Each row is followed by its class; each block has classes of its own.
[ -1.5  -4.0   5.8  -4.4   4.9 -11.6   6.8   9.6  -3.5  -6.6  25.1   3.5
  -4.4  -1.2  -9.2   8.8  -0.5  -0.1  -3.8 -18.5  -6.2   6.7   4.6 -35.4
  10.8  -0.4 -16.7  -5.2   4.5   4.8  -2.6   2.5 -13.5   0.0   5.9   2.0
  15.4]	mekez
[ -5.6  -1.3  -1.0  -0.5  -5.6  -3.4   3.3   1.9   2.0  -3.2   5.7   1.6
  -2.2  -1.2   0.7   6.2   5.6   2.7   1.5   1.7  -3.8  11.9  -6.1 -12.5
   1.9   6.2  -5.5   1.1  -9.2 -10.6   4.4   0.1   1.1   0.6  13.4  -1.9
   3.5]	fov
[ -9.4  -2.8  -3.6  -1.0  -3.0  -2.6   3.5   2.7   0.9  -1.5   7.1   2.4
  -2.6   1.3 -17.4   5.4   1.5  -1.8   1.7  -4.7  -1.6   6.7  -3.2 -16.1
   0.3   1.7  -6.9   2.7  -3.7   1.8   0.0   3.4  -2.0  -3.1  10.6  -0.4
   5.5]	fov
[  0.0  -0.2   5.5 -11.5  -2.7  -2.5   0.8   1.2  -2.8  -2.7   9.4  -0.3
  -2.0  -1.7   0.0   3.2   0.8   4.2  -0.7  -4.1  -1.1   9.0  -4.1 -18.5
   2.4   9.4  -4.7  -1.2  -2.5  -2.7   2.8  -4.0  -2.0   0.3   6.1  -3.2
   9.8]	fov
[-21.9 -13.7  14.3  -9.5   1.3  -3.3   2.7   8.4  -0.2 -13.0  -0.6   0.7
  -5.7  -8.6  -5.0   2.1  -6.6   5.3   1.1  -3.8  -2.3  15.8 -10.6 -18.2
  -1.5   0.4 -14.8   2.3 -13.0   7.4  -2.1  -4.5  -3.2  -2.6   7.1  -3.7
   8.5]	zasu
[-12.7  -0.1 -11.5   7.5  -6.8  -2.1   9.1  -0.8   3.5   2.1   4.5   3.2
  -3.8  -3.5   4.0  19.1  11.4  -1.0   5.0   1.9  -2.9   7.0  -2.8 -18.9
   2.2   6.0  -6.8   3.2  -0.2  10.1   3.3  11.9   0.7  -1.4  23.0   1.7
  -6.7]	mekez
[ -8.3  -2.3  13.5 -10.1  -3.9  -1.9   1.9   7.3  -0.9  -4.4   9.6  -6.0
  -1.4   1.1   3.1   4.4   0.9   2.6  -1.2  -1.4  -1.9  10.0  -5.2 -23.9
   3.3   3.0  -7.3   3.6   2.1   0.2  10.0  -5.7  -5.2  -0.5   9.8  -1.2
  11.4]	fov
[-23.1  -8.9  18.6 -17.1  -1.9  -4.1   4.0   6.3   1.1 -11.0   2.6  -1.2
  -6.3   1.2   1.1  10.6  -7.6   3.3   2.9  -7.0  -0.5  13.6  -8.2 -34.8
   0.8   2.3 -11.0   3.7 -12.7   2.8   3.8  -3.9  -3.5  -0.7  17.6   0.0
   5.3]	mekez
[-10.4  -2.7   1.6   0.4  -3.2  -2.5   6.4  -0.3  -1.2  -5.7   5.9   1.1
  -1.7  -3.4  -1.3   4.7   5.1  -0.1   0.7  -5.7  -2.7   9.0  -2.0 -12.1
  -2.2   4.3 -10.2   2.8 -11.3   2.9   3.1   4.8  -3.6  -1.0   5.7  -1.8
   4.8]	fov
[ -7.5  -5.6   3.3  -1.4  -0.2  -5.5   1.4   0.9   0.4  -3.3   5.8   1.7
  -8.9  -0.2   0.5   9.2   5.3  -1.8  -1.3  -2.0  -4.6   9.0  -4.6 -18.1
   1.4   4.2 -14.3   0.6 -14.1   4.2   7.3   2.6  -6.4  -0.7   3.1  -2.9
   6.5]	fov
[-14.8  -4.8  -3.6   2.9  -1.3  -5.8   4.8   4.9   1.1  -1.0   5.3  -1.3
  -5.0  -0.7  -2.2  13.5   3.1  -6.2  10.0  -4.0  -4.4  12.4  -6.7  -5.9
  -0.4   1.7 -13.0  -0.2  -6.3  12.0   3.5   7.1  -2.4  -1.1  11.2  -9.6
   0.5]	zasu
[-17.6   5.2   0.4   4.6  -3.3  -6.8   5.0  -0.5   1.1   3.2  10.6   0.3
  -0.4  -0.2   1.1  10.3   8.1  -0.1  -2.0   1.9  -4.8   6.5  -8.1 -10.6
   5.0   9.6  -1.6  -2.5  -3.4  13.5  12.1  11.0  -3.0   1.5   7.9  -0.3
   1.1]	mekez
[ -4.2  -3.5   1.1   0.2  -1.7  -6.1   7.0   3.7   1.0  -1.3   9.6   1.4
  -3.3  -2.8  -2.5   4.4   1.4  -1.0   1.3 -12.5  -2.2   4.7   0.5 -14.5
   2.2   5.2  -6.4  -1.8  -1.7   4.9   2.0   2.3  -2.6  -7.4   7.2   0.4
   6.2]	fov
[ -9.2  -1.5  -1.5  -1.5  -2.7  -6.7   4.4  -0.4   0.7  -0.8   4.0   0.6
  -3.9   2.1   2.1   8.0   5.1   2.5   0.2  -0.8  -2.8  11.8  -4.1 -14.6
   0.6   4.0  -6.4   1.1  -3.7   5.9   6.0   3.8  -2.0  -2.3   6.5   1.2
   5.1]	fov
[ -2.7  -2.7  10.8  -7.1  -2.2   1.9   2.5   6.4   2.2 -11.7  -3.6  -2.1
  -1.4  -2.1  -4.7  -2.2  -3.6   3.9   4.9  -6.6   4.0   7.7  -4.7 -10.2
  -4.4  -4.0  -2.9   0.9  -7.2  -3.9  -3.1  -8.3   1.9   0.5   5.1  -3.4
   7.2]	zasu
[  0.7   1.0   4.1  -0.9   1.0  -1.1  -2.7   8.5   0.9  -8.8  -0.6   0.8
  -0.7  -1.5  -4.8  -3.9  -1.7   2.3   0.4  -4.9  -1.5   7.3  -2.4  -2.5
  -6.0  -3.1  -4.2   4.5 -12.4  -3.1  -5.2  -4.7   3.1  -0.6   2.3  -0.9
   4.3]	zasu
[-15.2  -5.5  10.8  -2.6   1.2   1.0  -1.4   7.6   0.7 -11.8  -7.4  11.5
  -2.9  -4.9  -6.3  -3.9  -3.9  -0.1   4.9  -6.0  -1.4   8.6  -3.0  -1.8
  -6.6  -2.2  -8.9   1.1 -15.2   3.7  -5.1   0.4   1.5  -1.8   2.9  -0.2
   0.1]	zasu
[ -9.0  -2.7   0.4   0.4   2.2  -5.3   4.4  10.3   2.0  -3.4   8.4   4.1
  -3.4  -0.4  -4.4   5.9   0.1  -2.4   1.6  -8.1  -0.4   4.6  -2.8 -15.5
   2.2   0.1 -10.3   0.2  -2.2   1.6  -3.6   7.1  -1.6   1.8   8.5  -0.2
   3.8]	mekez

A new block, with new classes.
[  2.5  -4.1   1.7  -0.2  14.9  -1.6  -5.9  -0.3  -5.5 -12.1   1.3  -0.7
   0.8  -6.3  -4.6   5.7   4.6   7.3   2.7   1.4   1.1   4.6 -25.3   0.3
  -5.3   1.5   7.5  -9.3  -8.4   1.4  -1.1  -6.6  -8.8   0.3 -20.3   5.4
 -15.5]	Davad
[ -0.9 -18.4  -6.9 -16.0  -1.5  -1.8   4.9   2.3   3.6  -0.8  -4.1   0.4
  10.6  -7.6   1.6   0.1   0.5   6.2  -4.2  -4.8  -2.6  -1.8  -0.5  -1.2
   6.0  -2.5   3.5   5.6   4.4   0.8  -0.2  -1.3   1.6  -0.7  -4.2  -0.9
  -1.2]	pade
[  7.7 -23.0  -2.2  -0.6   9.6  -2.0   7.1   0.9   2.1   3.5 -14.2   9.7
  13.8 -10.5   4.2 -10.7  -4.0  -2.8  -7.0  -5.5  -2.9   3.9  -2.7 -11.6
  -1.3   7.7  -1.8  -3.1   0.9   4.9  -2.4  -2.4  -8.6  -0.3  -3.9   7.5
  -2.0]	dol
[  1.4 -20.9  -3.1 -13.2  -5.1  -1.3   1.2  -2.7  -3.3   7.9  -9.0   3.2
  -1.1  -7.2  -0.9  -2.0   8.5  13.3  -8.3  -4.1  -0.4   3.0  15.0  -6.4
   5.2  -8.0  -3.0  15.3  -4.7  -1.7  -1.1  -6.8  -3.1  -9.1  -5.5  -1.8
   1.5]	dol
[ -0.8 -11.4  -8.7  -5.9   4.8  -0.2  -1.9  -2.2   4.2  -2.0 -16.0   2.3
   5.2  -3.2  -1.0   3.0  -1.4   0.2  -2.1   0.9  -3.0   0.4  -8.1   2.5
   2.2  -6.1   2.4   2.7   5.3   0.8  -5.1  -1.4  -5.7   1.1  -0.8   3.5
  -1.0]	pade
[  1.9 -24.3  -2.9  -5.8   1.3  -2.5   6.5   7.4   1.1   5.7  20.0   3.7
   8.9  -3.4   4.9   5.7   4.9  12.6 -10.1 -11.1  -1.8   6.8  18.9  -0.8
  -1.7   9.4  -2.7   8.6   0.0   2.2  -2.6   6.1   0.7  -7.0 -13.1  -3.2
  -4.2]	dol
[  2.2 -24.0   1.2 -16.5   0.6  -2.3   3.2   4.1   2.0   3.1  -8.5   6.0
   9.4 -19.5  -1.3  -3.5   3.4   7.6  -9.0 -12.7   3.5   7.0  12.1  -5.7
  -2.0   4.5   3.8   9.2  -3.5   3.7  -2.1  -1.6  -4.3   0.7  -7.2  -0.1
  -1.5]	dol
[ -8.9 -11.9  -5.1  -9.0  -4.7  -5.5   5.2   7.4  13.0   4.1  -9.8  -1.4
  18.6   8.7   1.3  -6.9   1.9  -4.0  -1.4  -1.9   0.4  -5.5  -0.8  -9.0
   9.3   1.4  -1.3   7.3   8.3  -0.6   2.2  -3.0  -1.3  -4.1   5.9  -1.5
   8.5]	pade
[  5.1  -2.8  -4.3  10.7   8.2  -1.4  -0.1   0.3  -1.8  -3.2  -5.3   1.5
   7.5   3.9  -2.2  -5.3  -3.7  -2.3   0.5   1.7   0.6  -0.7 -19.8   1.5
  -2.6   1.8   0.3  -5.2   0.2  -0.3   2.9  -2.0  -7.9   1.9  -3.2   2.1
  -5.6]	Davad
[  7.6  -9.7  -5.0   1.2  13.7  -0.5  -7.5  -4.5  -6.6  -5.7 -17.4   1.1
   3.7 -12.4  -4.1  -1.0   2.6   6.2   0.0   2.3  -3.9   3.8 -30.0   1.4
  -0.5  -9.9   5.1  -5.4  -7.4   0.9   4.1  -9.8 -11.0   0.7 -14.7   7.3
 -14.6]	Davad
[  4.7 -13.7  -1.9  10.4   5.2  -2.1  -2.0   2.8  -6.8   3.2  14.6   2.6
   6.5   3.0   0.4  -5.6   7.0   7.3  -2.5   0.1  -1.4   3.1   3.0  -3.3
   2.8   1.1  -4.9   3.4  -5.9  -3.2   0.7  -4.1  -5.0  -6.6 -12.9  -1.8
  -8.0]	dol
[  8.2  -7.3   8.7  -9.0  11.4  -0.1  -1.2 -12.7 -11.7  -3.5 -16.2   5.8
  -0.3 -11.7  -1.2  -6.2  -0.3  -0.8   2.8   7.7  -3.3   2.0 -33.4  -1.5
   2.6  -7.1   8.4 -11.8  -4.3  -4.7   5.2 -12.2  -7.6   2.7  -2.8   6.0
 -11.1]	Davad
[  4.4 -11.3   4.4  -6.0  -2.0  -2.9   2.0   0.7   1.7  -1.6 -12.8   6.8
  12.7  -9.8  -2.8 -20.4   5.1  -2.3   2.6  -9.0  -4.7  -0.6  -9.1 -12.3
   8.0  -8.9   3.9   3.5   0.8   0.2   1.8  -1.8  -0.8   3.5   6.6  -1.3
  -1.1]	pade
[ -1.8  -3.7 -10.2  13.3  14.5  -6.5  -7.9   3.6   3.7  -1.4  -1.2  -0.4
   8.6   1.5  -7.1   8.7  -1.3   6.4  -1.0   1.9   2.7   1.0 -13.4   8.3
  -3.3   4.0  -1.1   0.5  -5.7  -2.3  -3.2  -3.0 -12.3   1.1 -21.3  -0.3
 -11.5]	Davad
[  0.9 -14.2   1.9  -4.8  -2.0  -1.2   3.6   1.4   4.0   5.4  -0.2   6.7
  11.9   2.0   0.5 -13.7  -0.8  -4.1  -2.6  -4.1  -3.0  -3.7   8.2   0.8
   5.5  -2.3  -1.6   5.7   3.8  -4.1   3.1   2.2  -1.8   0.3   6.1  -2.4
   3.9]	pade
[  2.1 -10.2  11.3  -8.7   2.5   0.1  -2.8   1.3  -5.6   4.4  -6.0   8.5
   4.0 -11.4  -7.3 -13.3   3.7  10.1  -5.0  -5.1   0.9   2.5  15.3   0.6
   0.5  -5.2   2.3   9.9 -12.5  -3.8  -0.8  -0.6  -7.3  -1.8   3.0  -3.5
   5.1]	dol
[ -0.7 -16.5 -18.6  -7.7  -0.8  -5.3   2.8   1.6   9.0  -1.2 -32.2   3.9
   9.4 -13.5  -5.2   3.2  -5.3   3.1  -5.5  -9.6  -0.2  -3.0 -12.9   4.6
   0.2 -11.9   1.8   7.7   4.4   4.5  -0.8  -5.6  -5.4   5.1  -6.3   2.9
  -3.6]	pade
[ -1.3 -10.2   5.7 -13.4   4.5  -2.8   3.6   4.0   2.0  -6.0  -8.9  -1.1
  13.7 -10.7  -3.4  -8.6  -2.4   2.7  -0.4  -4.7   1.4   0.9 -14.3  -4.2
  -0.9   2.9   8.4  -9.3  -0.6   1.6   3.3   0.2   0.0   4.8   0.0   0.0
  -2.2]	pade
[  0.8  -7.6  -6.1   3.2  14.4   0.2  -1.9  -2.2  -4.3  -6.8 -13.9   3.6
   3.1  -6.3  -6.3   2.3  -1.2   5.2  -1.5   1.1  -0.2   4.2 -26.0   2.1
  -2.1  -5.2   4.2  -4.9  -4.6  -0.9  -2.5  -6.4 -13.0   2.4 -11.1   6.7
 -11.0]	Davad
